Below is a small trained network, with its code and all its weights. Each question gives an input and a class and asks what happens when units are switched off, that is, made to give their printed mean instead of their output.

import numpy as np


def w(rows, s, z=0):
    codes = np.array(rows[::2]) - 128.0
    scale = np.full(codes.shape[1], s)
    scale[-1] = z or s
    return codes * scale


def f(y):
    return y / 2 * (1 + np.tanh(0.7978845608 * (y + 0.044715 * y**3)))


def log_softmax(a):
    a = a - a.max(-1, keepdims=True)
    return a - np.log(np.exp(a).sum(-1, keepdims=True))


def net(x, mask):
    res = np.array(x, float).reshape(1, 5) / 4 @ E
    y = f(res @ A[0][:, :-1].T + A[0][:, -1])
    res = res + np.where(mask, y, B[0][:, -1]) @ B[0][:, :-1]
    return log_softmax(res[-1] @ U[:, :-1].T + U[:, -1])


A, B = {}, {}
E = w([
[172,138,229,186,142,175,161,43,45,254],'x0',
[35,45,101,116,254,185,129,152,87,133],'x1',
[157,151,120,144,151,124,114,147,104,109],'x2',
[45,174,109,196,121,248,216,85,147,15],'x3',
[23,206,110,166,83,97,97,168,82,216],'x4',
],0.0062)
A[0] = w([
[93,49,99,147,215,142,130,137,88,119,76],'n1',
[207,78,152,130,185,151,116,127,181,78,59],'n2',
[70,172,136,170,99,186,187,77,160,54,74],'n3',
[85,77,110,120,231,173,73,122,135,143,89],'n4',
[190,46,135,87,132,129,163,79,181,59,101],'n5',
[129,190,161,155,38,59,132,91,101,104,243],'n6',
[138,116,200,196,123,177,159,70,105,182,147],'n7',
[172,174,141,154,42,104,124,80,222,116,69],'n8',
[3,206,96,188,79,95,92,222,126,190,144],'n9',
[107,109,70,31,78,97,89,211,188,61,104],'n10',
[81,184,119,243,149,191,187,47,143,65,71],'n11',
[42,47,98,72,178,171,154,124,71,139,34],'n12',
[119,128,90,104,129,132,114,229,206,78,3],'n13',
[212,166,152,136,34,133,122,106,143,74,96],'n14',
[190,130,203,165,164,155,142,100,83,189,130],'n15',
],0.0064,0.0024)
B[0] = w([
[141,141,140,147,122,104,217,155,103,164,197],'n1',
[188,123,106,148,127,173,115,85,125,189,176],'n2',
[130,142,191,140,145,89,83,150,190,175,227],'n3',
[130,158,140,145,97,75,205,158,124,162,199],'n4',
[155,104,123,153,163,176,140,93,162,170,202],'n5',
[147,117,135,112,136,165,170,149,129,137,221],'n6',
[77,157,123,65,131,156,124,141,60,70,217],'n7',
[118,152,124,174,48,100,194,178,63,142,193],'n8',
[188,61,135,192,192,198,126,52,117,137,252],'n9',
[99,145,255,81,123,134,145,98,107,93,244],'n10',
[123,87,195,120,120,61,59,132,179,177,253],'n11',
[121,167,95,158,93,113,209,156,83,148,205],'n12',
[131,198,174,71,137,143,128,74,91,77,184],'n13',
[173,136,88,147,96,148,186,163,95,165,198],'n14',
[59,126,213,77,109,122,78,127,75,65,215],'n15',
],0.0087,0.0053)
U = w([
[84,170,162,73,125,155,138,99,86,48,61],'0',
[142,166,95,173,99,107,224,213,101,162,78],'1',
[137,105,129,138,134,152,122,160,132,122,254],'2',
[175,99,107,169,162,202,135,31,130,162,76],'3',
[141,118,152,119,134,10,72,152,174,186,126],'4',
[98,136,19,116,109,134,87,163,157,93,132],'5',
],0.011,0.0089)

Each question gives the input, the list of numbers given to net, and the class t.
The units are the neurons (one row each of A and B). Each row of codes is followed by its name. A weight is (code - 128) times the scale printed after its matrix; where a second scale follows, it is the last column's (A, B and U).
mask holds one flag per neuron, in row order. A switched-off neuron (its flag False) gives its mean, the last column of its row in B, instead of its output. The means were averaged over made-up inputs and are rounded, as every weight is.
A unit's drop is (log p(t) with every unit on - log p(t) with that unit switched off) / (log p(t) with every unit on - log p(t) with every unit switched off).
The circuit of an input: a set's keep is (log p(t) with only the set's units on - log p(t) with every unit switched off) / (log p(t) with every unit on - log p(t) with every unit switched off). Starting from the 12 units with the biggest drops (on a tie, the unit counted first), units are removed one at a time, each time the one whose removal leaves the highest keep (on an exact tie, the one counted first), for as long as the keep stays at least 0.8.
units of the circuit, in order: the units of the circuit, biggest drop first
most important unit: the unit with the biggest drop
top k neurons: the k neurons with the biggest drops, biggest first
input [-1,2,-5,8,-6], class 4: units of the circuit, in order : n11, n3
input [-8,5,4,1,-2], class 0: units of the circuit, in order : n10
input [1,-5,-4,-1,2], class 1: units of the circuit, in order : n8, n11
input [2,-7,1,-6,5], class 1: units of the circuit, in order : n8, n11
input [-8,-7,2,-8,3], class 0: units of the circuit, in order : n10, n13
input [-2,-7,7,8,2], class 4: top 3 neurons : n11, n3, n12
input [6,7,1,6,-3], class 1: units of the circuit, in order : n12, n1
input [-3,-4,-3,5,-8], class 3: top 2 neurons : n5, n2
input [7,7,-1,-7,6], class 0: units of the circuit, in order : n15, n7
input [5,8,4,5,-3], class 1: units of the circuit, in order : n12, n4
input [-4,-5,-5,6,-5], class 4: units of the circuit, in order : n3, n11
input [7,-4,6,5,-3], class 0: top 2 neurons : n7, n15
input [4,8,-1,8,0], class 1: top 2 neurons : n12, n1
input [0,-3,-3,5,-4], class 4: top 3 neurons : n11, n3, n9
input [7,3,-3,4,3], class 0: most important unit : n7
input [-8,2,5,1,8], class 0: top 2 neurons : n10, n13
input [4,-2,5,5,6], class 3: top 3 neurons : n9, n10, n4
input [-8,8,0,-1,4], class 0: top 2 neurons : n10, n13
input [-5,-1,-1,-7,-7], class 3: units of the circuit, in order : n5, n2
input [7,5,6,1,7], class 0: units of the circuit, in order : n15
input [-3,-6,5,7,2], class 4: top 3 neurons : n11, n3, n12
input [8,0,2,-4,6], class 0: top 2 neurons : n15, n7
